(in the rows, 128 means zero)
Each row is followed by its class; each block has classes of its own.
[120 110 147 157 113 142 139 105 124 124 126 153 170 132 130 129 115 114
 101 117 138 112 105 122 139 159 144 134 135 134 109 126 102 150 131  85
  95] => Z501
[109 128 139 158 122 101 106 112 122 133 139 135 122 135 145 114 126 158
 100 158 120 143 103 136 136 131 137 122 156 104 145 155 107 125 128 114
 133] => Z971
[140 134 149 163 119 128 121 148 162 166 120 136 152 144 124 140 121 122
 131 132 137 129  93 138 129 117 136 136 144  91 110 160 120 109 158  98
 121] => Z898
[157 129 141 138 127 134 119 135 153 135 132 107 130 120 136 119 162 144
 153 116 134 149 120 132 128 132 127 125 131 132 113 153 117 127 116 110
 102] => Z936
[159 128 147 130 125 141 105 143 109 121 110 158  86 134 139 117 123 150
 137 132 144 145 112 126 119 114 107 126 128  81 119 134 124 125 120 151
 130] => Z898
[106 120 144 164  88 137 123 149 135 132 138 140 116 130 134 136 122 132
  69 160 113 144 106 117 149 133 119 122 147  99 153 155  85 109  88 114
 122] => Z971
[147 137 134 174 109 131 136 137 142 142 108 119 154 147 147 113 134 123
 131 107 143 129 123 106 128 120 115 140 144 112 107 142 104 119 124  96
 127] => Z936
[150 144 152 176 113 141 142 113 150 143 135 132 164 114 127 139 135 156
 128 142  90 145 109 125 129 125 131 122 137 134 123 139 106 115  98 101
 113] => Z157
[117 106 143  74  89 123 111 110 192 146 109 189 176 142 147 135 165 252
 125 128 116 127  61 140 104 113 121 136 126 154 124 139 199  89 117 121
 143] => Z898
[138 129 146 172 153 149 107 141 156 136 140 148 113 132 108 106 110 143
 109 147 105 156 109 124 137 111 143 137 124  78 114 145 111 140 142 117
 100] => Z516
[127 123 145 149 116 127 138 128 119 133 113 150 153 137 114 121 140 157
 126 112 108 112 139 105 132 131 140 142 127 133 102 150 104 136 138 118
 133] => Z23
[127 109 142 164  98 125 178 124 136 138 119 139 132 137 132 133  91 130
 121 106  82 118 106 128 147 131 151 112 107 126 122 143 108 108 114  98
 124] => Z501
[132 154 145 149 114 129  94 125 124 104 125  91 116 135 135 102 164 126
  99 146 119 142 126 120 107 111 120 117 113 125 139 112 104 114 100 152
 100] => Z895
[145 135 155 158 146 120 118 134 148 156 123 112 136 138 137 106 138 142
  83 161 116 114 140 124 120  94 139 140 144 114 133 125 115 128 148 109
 141] => Z898
[ 48 104 145  88 116 143 134  87 175 130 117 141 120 121 144 130 123 138
 128  94 105 135 133 129 205 154 223 149 133 146 145 119 139 153 152 167
 105] => Z157
[136 134 146 190 132 122 147 116 119 123 121 134 156 123 135 132 125 131
 130 120 118 118 105 116 140 148 129 108 142  99 126 154 102 126 122 110
 105] => Z898
[141 129 143 143  85 142 126 146 116 121 126 130 142 138 158 131 162 133
 106 136 158 132 123 125 107 119  92 130 141 140 119 154  98 111 131 111
 139] => Z23
[156 108 136 184 150 127 122 116 127 141 133 144 138 130 151 126 113 121
 136 163 113 124 121 123 153 117 116 147 140 113 127 102 101 136 148 103
 126] => Z501
[150 105 135 168 163 154 145 113 116 129 137 150 151 125 118 116 126 149
 133 117 127 128 106 119 107 127 129 138 130 103 116 122 127 144 125 111
 108] => Z157
[125 155 121 149 142 111  81  56 143 134  98 121 132 107 171 120 138 119
 126 132 135 143 152 112  32  86 131 141 152 124 140 122  97 123 115 115
 149] => Z23
[150 136 132 182  99 109 142 138 143 172 118 124 154 137 117 114 149 144
 119 123  80 137 113 114 150 117 115 139 117 103 136 129 123 118  92  75
 120] => Z936
[127 117 155 185  81 131 119 118 139 143 123 176 176 141 127 151 129 121
  92 144 136 125  93 122 116 138 109 142 120  76 124 128 113 112  98 111
 127] => Z501
[124 139 121 105 103 139  88 139 152 146 152 173 144 142 118 145 160 181
 158 119 124 108 122  94 105 112 111 144 166  81 112 147 172  87 103 143
 141] => Z936
[112 138 133 122 104 146  59 114 139 147  69 147 115 117 108 104  62 122
 125  93 154 155 116 146 104 136 141 145 141 113 116  98 133 158  79 120
 105] => Z157
[ 89 112 172 109 107 182 146 143 177 174 118 128 136 130 125 125 157 151
  74 101 114 111 102 123 127 148 163 158 119 126 142 146 129 123  75 122
  84] => Z772
[134 136 138 171 103 120 124 116  86 140 104 131 151 127 144 131 114 145
  92 159 134 135 103 138 136 138 101 135 135 114 125 129 107 138 120  89
 120] => Z772
[153 186 130 140 101 126 125 119  70 173 153 149 125 124 137 163  89 101
 139 158 123 143  99 136 144 126 100 127 134 102 108 138 132 115 115  78
 141] => Z516
[ 84 112  97 118  74 133 118  97 168 112 129 129  99 119 158 130 134 149
  45 163  72 169 143 106 151 126 138 114 177 167 189 129  94 127 118  73
 137] => Z971
[135 117 156 169 143 116 104 134 107 140  95 140 126 151 132 118 129 150
 156 120 122 135 135 124 122 104 115 154 133  86 125 125 118 118 113 157
 103] => Z895
[136 127 131 165 124 110 128 142 177 142  80 140 127 153 112  80 109 158
 141 100  91 157 125 118 157 108 139 141 127 105 117 135 116 133 141 114
 108] => Z936
[120 101 152 167 121 117 105 134 154 123 135 161 158 141 126 109 128 163
 109 125 135 136 114 111 165 129 129 137 144 121 121 142  99 131 117 119
  98] => Z971
[135 121 163 170 118 117 131 114 181 148  79 157 140 138 139 122 136 120
 117 105 121 146 144 114 138 123 140 148 127 111 128 150  92 141 122  95
 105] => Z936
[108 105 141 174 134 124 139 127 130 128 129 168 160 147 117 118  95 160
  97 132 112 100 107 130  98 131 124 127 134  91 124 134 122 101 108 141
 140] => Z501
[125 111 135 156 157 111 158 130 106 121 112 172 149 142 114 113 110 150
  88 134 127 132 142 107 154 111 123 157 143 125 125 116  94 131 134 127
 116] => Z895
[131 104 114 120  85 171 104 146  95 179 162  91  88 153 171 153 120 123
 148 125  82 151 118 147 149 106 119 160 104 128 118 112 151  90 132 113
 137] => Z23
[129 156 133 152 126 105 140 124 180 134 119 142 163 118 122 102 118 136
 108 126 166 135  91 103 150 134 153 131 152 122 113 150  91 127 119 116
 140] => Z971
[137 153 160 170 110 153 116 138 109 168 148 115 144 130 130 141 119 138
  97 166 110 151 110 131 132 115 134 146 144  89 108 153 116 128 121  91
 108] => Z516
[114 142 163 165 109 106 146 145 116 136  87 141 126 130 120 136 118 149
  73 172 109 137 100 146 139 131 127 127 144  99 147 167 100 119 114 114
 112] => Z895
[132 128 137 177 138 130 104 116 148 103 120 140 100 144 140 102 135 121
  97 139 124 134 119 116 123 129 135 125 128 119 129 137  72 122 137 116
 126] => Z895
[127 119 127 159 100 141 125 124 162 126 125 120 137 146 111 106 145 114
 113 105  95 129 143 120 104 140 131 110 133 128 142 126 102 124 123 102
 120] => Z501
[ 89 115 147 111 119 126 136 137 128 138  85 171 158 117 125 129 145 234
 115 164 128  93  80 117 152 142 137 153 158  92 134 149 162 140 123 155
 131] => Z772
[ 68 173 131  68  76 125 136  94 118 119 117 153  76 108 154 137  89 134
 114 114 143 100  92  99 139 121 195 117 132 128 110 155 101 102 107 153
 163] => Z772
[121 126 119 151 111 142 123 123 156 118 153 181 133 151 111 118 124 136
  79 100 128 110 131 105 131 153 123 120 141 114 120 150 110 112 129  97
 129] => Z772
[126 169 115 115 112 114 145 141  84 171 101  56 144 113 112  81 170 162
 126 140  86 121 110 128 136 125 134 140 152 124 158 112 169 164 124 100
 108] => Z23
[166 121 158 153 147 146 149 107 116 147 132 142 155 142 111 119 130 144
 130 102 105 138 156 124 102 114 138 141 127 141 104 125 116 145 133  93
 108] => Z157
[136  88 151 164 102 136 105 112 185 125  73 126 147 117 162 143 177 140
 141 135 120 134 109 113 153 138 131 130 106 125 146 122 118 152 133 110
 116] => Z898
[135 127 166 175 109 166 107 135 163 136 132 149 154 138 130 134 126 116
  87 150 129 125 117 126 123 126 121 135 138 141 115 132  80 124 122  94
 120] => Z157
[117 202 169 104 101 135  86 134 164 120  65  72  84 131 132  65 141 147
 135 118  95 124 119 125  78  94 169 103 154 130 127 167 121 144 141 132
  69] => Z23
[130 128 123 155 100 139 109 126 165 130  87 122 143 151 147 117 126 128
 156 100 126 117 115 101 127 147 110 115 152 136 127 139 118 131 124  94
 123] => Z971
[147 135 149 147 136 111 135 135 111 151 133 167 111 131 134  83 154 151
 129 120 123 151 101 142 163 129 116 148 132 118 142 143 109 143 129 108
 104] => Z23
[156 138 148 145 131 146 142 140  98 149 108 153 135 126 158 117  88 136
 109 144 177 171 101 139 157 122  99 159 140 120 102 127 109 148 123 108
 122] => Z516
[129 104 120 118 105 119 102 124 184 108 114 147 135 123 141  78 154 178
 129 109 162 183  86 104 178 113 145 143 152 129 135 123 126 155 136 116
  81] => Z971
[137 136 152 151 116 150 112 115 139 134 124 145 121 141 141 107 125 149
 123 126 111 128 107 127 117 120 131 129 127 122 125 122 122 125 113 121
 128] => Z157
[122 110 136 143 143 144 148 134 146 125 116 144 154 114 121 120 156 140
  95 140 145 137  94 126 125 147 120 131 132 120 144 130 104 136 117 128
 121] => Z898
[117 108 151 152 156 151 132 119 163 118 140 149 149 135 141 119 127 145
  98 116 115 117 117 118 136 134 138 127 130 119 130 130 125 118 124 139
  87] => Z898
[136 112 146 139 125 132 145 147 120 140 126 144 126 135 141 114 140 170
 131 136 121 155  95 134 149 108 121 139 126 109 131 134 115 109 126 150
 128] => Z898
[144  95 149 175 108 138 111 127 129 131 107 170 140 122 121 145 103 137
 140 119 113 121 127 116 140 143 115 134 124  94 118 121 114 133  84 122
 111] => Z501
[131 122 122 133  78 110 143 113 104 120 106 168 154 132 119 145 123 153
 133 107 138 152 104 114 135 113 109 127 109 101 114 132 134 118 122 117
 107] => Z772
[135 133 143 169 118 124 126 127  99 121 115 128 127 150 143 117 133 148
 103 140 124 140 129 123 116 118 115 135 149 114 125 141  95 112 124 120
 127] => Z895
[133 170 141 145 119 162 111 123 137 131 147 133 114 135 112 109  80 127
  70 138  96 181 113 141 115 123 136 119 128 117 105 143 108 124 116  98
  84] => Z516
[135 124 155 170 135 141 119 117 132 144 134 165 148 148 151 138 127 118
 103 129 142  97 110 117 120 136 123 137 141  98 118 142 112 118 136 101
 130] => Z898
[121 117 139 159 109 133 115 114 161 111 115 126 142 137 144 119 101 107
  98 113 144 104 123 134 114 152 139 106 134 132 118 135 112 128 129 105
 124] => Z501
[121 100 141 140 102 126 159 146  96 136 121 157 130 137 138 114 112 173
 108 110 144 117  99 121 152 116 128 137 136 128 112 152 101 120 122 100
 123] => Z772
[167  94 161 169 136 130 126 131 125 142 156 178 144 135 144 146 120 146
 118 159 127 120 113 136 138 111 107 141 136 106 115 135 120 118 134  96
 111] => Z501
[122 107 167 166 109 161 118 138 132 143 132 137 155 149 119 136 127 130
  91 110 119 142 150 124 124 131 128 139 115 116 106 146 109 135 115 108
  99] => Z516
[146 173 135 151 125 111 116  98 118 146 146 143 154 129 127 108 151 148
 150 141 110 144 102 107 142 121 134 146 128 126  96 124  94 120 119 114
 134] => Z936
[125 109 140 172 144 135 139 120 114 144 121 137 132 146 147 118 119 160
 115 120 118 141 105 129 140 136 140 160 137 105 120 136 110 114 115 127
 118] => Z895
[127 112 167 158 108 149 135 120 161 139 105 135 136 134 134 118 124 163
 123 119  97 141 102 135 156 131 168 135 124 130 119 143 120 146 136 102
  95] => Z157
[156 150 159 167  86 112 134 123  82 151 119 152 139 128 149 137 123 142
 143 162 120 142  76 146 143 130  95 128 130  88 129 131 121 116  97 116
 121] => Z501
[124 129 152 183 109 126 109 122 111 163 141 148 139 142 137 118 125 160
 100 165 100 130  78 156 131 132 114 137 116  97 140 120 130 112 100 115
 149] => Z157

A new block, with new classes.
[ 94  98 108 143 144 153 134  85 158 149 131 183 149 117 137 152 102  96
 175 141 120 112  86 133 153 157 141  87 117 134 164 173  74 124 115 141
  58] => Z731
[120  74 120 179 177 116 120 122 104 122 128 134 163 152 132 116  79 112
 114  91 100 115  65 105 116 171 157  88 151 152 143  90 142  94  96 146
 110] => Z836
[154  83 145 149 177 122 140  64 108 142 145 165 167 157 122 153  96 142
 134 102  70 122  52 117 122 163 121 145 110 166 151 136 135 116  84 125
 116] => Z836
[114  96 121 135 109 139 105 184  76 101 138 105 142 152 138 132 147 124
 117 110 122 154  99 114 170  85 155  83 146 152 148 162  67 151 148 137
 134] => Z668
[153 187 162 156 129 147  99 191 165 159 135 158  93 146  76 142  90 169
 106 130  95 154  78 116 121 117 114 118 150 199 124 160 150 145  98 139
 151] => Z352
[108  91 127 155 169  78 117  96 106 143 115 143 129 150 123 122  82 166
 150 127  85 149  61 143 177 133 127 120 156 161 105  98 155 142  92 175
 127] => Z352
[131 180 167 162 148 216  87 156 208 124 117  65 155  83 129  94 143 166
 167 136 126  88  81 112  87 100 116 116 151 139 174 177  89 148 137 167
 160] => Z961
[116  87 181 172 169 111 134  95 120 119 114 111 150 159 121 128 125 118
 131 114 135 125  63  90 139 127 132 107 119 196 168 105 118 120  92 134
 110] => Z300
[120  78 110 141 100 152  97 182  86 116 136 100 152 151 137 118 138 121
 121  93 126 160  74 120 151  98 157  90 142 134 154 147  72 165 146 132
 149] => Z836
[105  76 132 164 165 118 148 126 104 111 127 110 194 142  99 132 118 151
 139 106 141 139  50 111 141 143 116 122 130 158 143 124  84 113 121 176
 117] => Z352
[152 126 166 177 158 148 139 129  81 136 111 162  87 122  97 136 116 149
 135 118  89 121 130 109 163 126 137 158 117 129 119  93 125 127 120 151
  98] => Z731
[157 193 123 177 135 140 113 230 170 133 196 115 168 141 108 127 111 114
  98  71 103 152  37 118  77 153 130 114 165 158 162 181 132 126  88 110
 165] => Z836
[154 201 140 165 140 159 124 171 143 132 114 108 115 113 137 122 101 113
 117 133 117 110 120 108  95 145 176 200  73 118 112 117 108 106 114 119
 185] => Z300
[116  88 121 136 112 140 111 181  68  99 143 104 150 156 140 133 151 120
 115 111 125 150  98 104 163  88 158  77 140 153 153 158  59 154 150 137
 133] => Z668
[115  85 125 130 111 156  97 184 114 101 144 114 137 156 138 125 142 124
 111 116 129 155  95 110 158  87 167  88 151 144 154 150  86 152 160 136
 146] => Z961
[115 157 127 143 138 148  48 137 123 143  53 103 113 129 140 140  68 104
 111 155 125 116 170 100 102 140  98 118 174 194 150 167 153  86 126 145
 123] => Z668
[121 149 134 166 129 138  87 150 145 156 127  65 128 107 125 121 134 108
 131 125  91 117  77  88 132 121  80 166 125 176 118 144 103 174 127 110
 185] => Z352
[119  92 124 127 106 147 107 180  75 103 132 123 135 160 135 124 150 118
 108 110 139 158  73 108 161  84 157 107 132 149 153 158  84 164 159 137
 125] => Z719
[164 165 133 167 122 183  67 136 109 145 145 156 122  98 159 118 128 126
 155  98 110 157 190  80 110 134 117 144 143  92  96 166  82 149  91  62
 173] => Z373
[153 187 175 161 130 135 116 180 138 133 137 148 125 137  76 122 106 116
 109 120 126 128 114  77 119 122 159 138 102 163 142 127  97  98 115 128
 146] => Z373
[126  97 121 147  91 155 106 198  80  96 139 117 127 155 140 136 149 139
 103 115 134 158  80 110 159  87 172  82 134 152 141 155  75 147 139 135
 124] => Z640
[135 181 173 182 149 139 119 252 163 160 118 127 152 168 114 120  35 190
 153 153  84 133  47  77 101  82 158 110  96 183 148 157 105 109 171 126
 175] => Z300
[140 184 136 161 105 217  98 166 116 184 127 124  99  43 132 112 130 113
 150 123  73  80 116 132 124 100  80 122 218 130 169 152 126 175 154 183
 157] => Z961
[124  86 109 138  96 146  92 185  80 103 158 133 141 145 137 114 147 112
 119 109 138 162  86  92 154  88 157  93 139 139 158 144  66 140 129 154
 140] => Z373
[160 134 148 160 135 135 109 129 140 155 129 132 153 147 104 113  98 159
  87  93 115 124  85  73 124 126 129 131 122 172 123 125  95 122 133 138
 114] => Z373
[162 191 147 131 132 153 112 158 136 149  97 113 164 121 152  77 112 153
 147 121  90 110  37 108 141  56 130 163  69 134 120 166 128 133 165 111
 169] => Z719
[113  99 118 127 101 138 110 179  80 104 133 121 144 158 139 119 148 121
 105 109 142 149  59 108 163  84 149 108 133 158 150 153  89 163 157 143
 128] => Z719
[153 144 138 145 142 141 121 116  72 104  97 164 121 142 107 144 110 153
  77 114 124 151  79 153 142 132 159 108 159 175 134 146 149  94  83 178
  94] => Z640
[117 100 123 130 103 142 108 178  80 106 129 118 137 156 132 119 147 122
 108 109 145 156  73 115 161  89 156 105 135 149 150 151  85 164 158 139
 122] => Z719
[110  95 129 136  93 144 112 188  79  97 129 106 137 151 147 124 136 114
 119 111 142 173  78 109 159  72 158  91 129 153 150 149  82 148 146 127
 156] => Z300
[119  88 120 134 115 145 109 178  75 102 140 106 143 151 140 132 153 124
 115 114 118 148  95 109 164  88 155  86 139 150 151 160  65 153 150 134
 135] => Z668
[113  93 133 136  94 142 110 188  76  98 132 107 135 156 149 125 142 112
 122 112 144 173  83 105 159  68 156  92 130 154 154 149  83 152 142 129
 157] => Z300
[148 208 101 149 162 146 100 166 138 158  80 108 121 119 135  94 123 132
  90 125  89 114 105 156 113 104  80 185 163 144 144 155 175 127 132 123
 113] => Z719
[146  96 176 121 127 142 123  91 150 153 124 122 121 133  96 161 116 110
 117 109 138 121 122 106 140 143 118 157 174 160 171 144 142 117 157 181
 106] => Z961
[144 114 140 150 144 132  99 105 112 133 129 187 134 127 110 141 101 138
 143 112 126 140  76 121 141 160 121 159 158 162 162 126 141  78  65 203
 108] => Z373
[165 165 178 185 141 117 115 168 113 179 120  95  85 164 108 152 134 109
  90 122 101 106 131  82 143 106 111 193 141 185 160 160 126 144 132 132
 114] => Z640
[121  85 148 187 183 102 109  90 115 149 109 117 167 145 121 116  50 149
 148 110 105 127  78 126 128 168 114 142 120 164 135 156 120  90 119 123
 131] => Z836
[115  90 103 134 105 153 100 188  85 108 127  99 136 144 126 118 137 108
 108 118 130 164  78 110 151  85 152  84 129 148 142 145  80 157 144 148
 144] => Z352
[119  94 122 150  96 145 109 194  82 102 141 116 130 155 140 135 153 128
 109 118 133 152  69 113 164  86 165  83 137 158 150 154  78 146 136 140
 123] => Z640
[117  82 115 133 116 145 111 178  77  98 147 111 152 147 142 135 150 118
 119 111 120 151  86 110 159  98 155  82 144 150 154 161  67 144 147 132
 136] => Z668
[125  89 108 139 101 142  92 181  81 106 154 128 148 146 140 111 146 112
 119 105 134 162  90  94 153  85 150  95 143 137 158 145  68 141 130 151
 134] => Z373
[155 177 168 164 135 134 103 228 165 145 143  92 122 184 139 133 113 101
 132 109  87 160  80  80 128  67 166 147  99 156 167 176 103 144 125  84
 156] => Z300
[116  96 122 130 107 144 111 185  84 105 130 124 142 158 135 119 152 118
 106 106 143 153  66 110 165  84 156 108 137 148 149 154  88 159 161 134
 126] => Z719
[120 146 135 128 155 129 116  94 117 113 100 163 130 135 103 163 153 113
 122 158 154 141 116 119 122 154 104 134 149 186 157 144 145 125  80 152
 115] => Z731
[116  87 121 136 117 137 108 173  68 103 141 104 146 150 144 130 145 114
 121 112 119 151 100 111 164  90 158  82 140 148 154 163  65 149 148 133
 134] => Z668
[121 103 122 140  80 159 107 191  88 100 136 113 135 146 140 135 153 137
 111 112 138 152  72 113 163  81 159  82 137 153 145 156  77 149 141 144
 121] => Z640
[125  86 114 137  95 146  89 180  79 104 151 124 144 143 138 109 147 108
 120 102 135 164  90  92 156  80 149  89 142 137 159 144  67 141 134 147
 133] => Z373
[118  94 120 131 115 144 111 177  77 101 140 110 151 149 140 135 145 126
 122 114 120 153  94 113 163  90 157  84 140 148 149 165  63 149 151 133
 139] => Z668
[112  97 120 126 101 146 111 182  87 100 134 115 138 157 137 120 154 119
 106 104 137 150  68 109 168  78 157 108 133 146 145 158  81 168 164 134
 126] => Z719
[122 106 121 141  87 153 109 196  82  96 136 111 134 150 140 136 155 135
 103 117 135 150  70 110 159  81 161  87 136 158 142 158  78 148 141 143
 132] => Z640
[117 109 139 153 140 100 110  94 118 137 114 126 129 116 128 113 141 103
 179 140 167 142 115 140 149 148 101 117 129 142 166 104 143 124  89 151
  88] => Z731
[115  86 106 138 105 147  98 198  85 105 132 100 132 151 124 118 133 115
 106 114 127 171  76 110 156  85 148  83 133 151 138 141  85 154 142 143
 145] => Z352
[115  88 123 132 106 160  96 192 112 105 147 123 142 159 144 129 143 119
 115 113 131 154  88 103 160  87 173  89 148 144 156 152  79 152 154 139
 151] => Z961
[101 171 152 129 152 103 116 125 198  98 128 103 168 137 111 123 129 144
  99 144 168 114 100 106 106 153 129 132 152 186 109 137 149 111 121 129
 195] => Z961
[119  97 122 126 103 142 109 185  84 106 129 127 138 162 134 119 152 122
 103 108 140 153  61 109 164  81 151 104 139 156 152 151  99 159 157 140
 125] => Z719
[102  97 130 138 155  90 125  86 130 132 132 113 144 148 112 144  62  77
 156 163 150 143 131 128 108 178 169  97  83 141 161 142  89 107 109 149
  98] => Z352
[126 178 151 196 153 142 116 143 111 143 121 123 158 113 115 112 127 100
 132  74  96 114  35 122 161 144 120 162 114 166 142 131  90 134  89 104
 109] => Z719
[124  92 110 137  97 145  88 186  93 104 152 121 148 146 136 108 143 116
 114 101 139 165  83  95 153  81 152  90 145 141 156 151  68 138 136 152
 135] => Z373
[124  91 113 135  97 145  93 193  89 101 153 130 154 150 138 114 148 116
 122 103 138 163  80  84 156  79 156  94 141 139 156 147  66 139 133 153
 142] => Z373
[134  71 136 119 167 133 183  62  87  98 142 149 174 130 112 148  94 165
 132 131 102 113 112 139 118 154 159  82  96 123 144 122  87  92 140 157
  69] => Z668
[127  72 114 147 108 154 102 187  74 111 139 108 152 153 135 119 141 117
 120  93 122 160  76 113 146  98 155  89 141 135 160 143  78 158 141 128
 149] => Z836
[159 152 166 114 163  62 138 100 142 111 186  94 121 167 125 178 141  88
 143 114  56 145  95 119 147 142 162 203 103 141 146 127 148 138  75 129
 142] => Z668
[118  87 104 134 105 154 102 189  79 107 128 108 137 147 127 121 136 113
 111 117 129 168  80 112 153  87 152  88 130 143 140 144  80 154 141 149
 145] => Z352
[119 126 152 138 123 111 112 221  85 124 136  94 145 132 110 139 124 122
 133 179 100  97  31  63 123 108 133 130 127 221 170 114 125 127 172 193
 222] => Z668
[119  74 115 142 104 141 102 181  79 112 142 102 157 157 137 116 134 117
 125  94 120 160  67 114 150  95 152  82 136 140 158 142  80 160 142 127
 145] => Z836
[162 197 152 157 107 170 119 171  93 141 161 131 170  80 135  95 120 111
 189 106 112 120  66  88 131  92 180 138  93  91 143 162  43 144 127 178
 197] => Z373
[122  88 112 138 100 141  93 183  81 102 152 131 155 149 137 112 141 112
 121 103 139 164  81  86 154  86 158  88 140 141 156 147  65 134 133 151
 140] => Z373
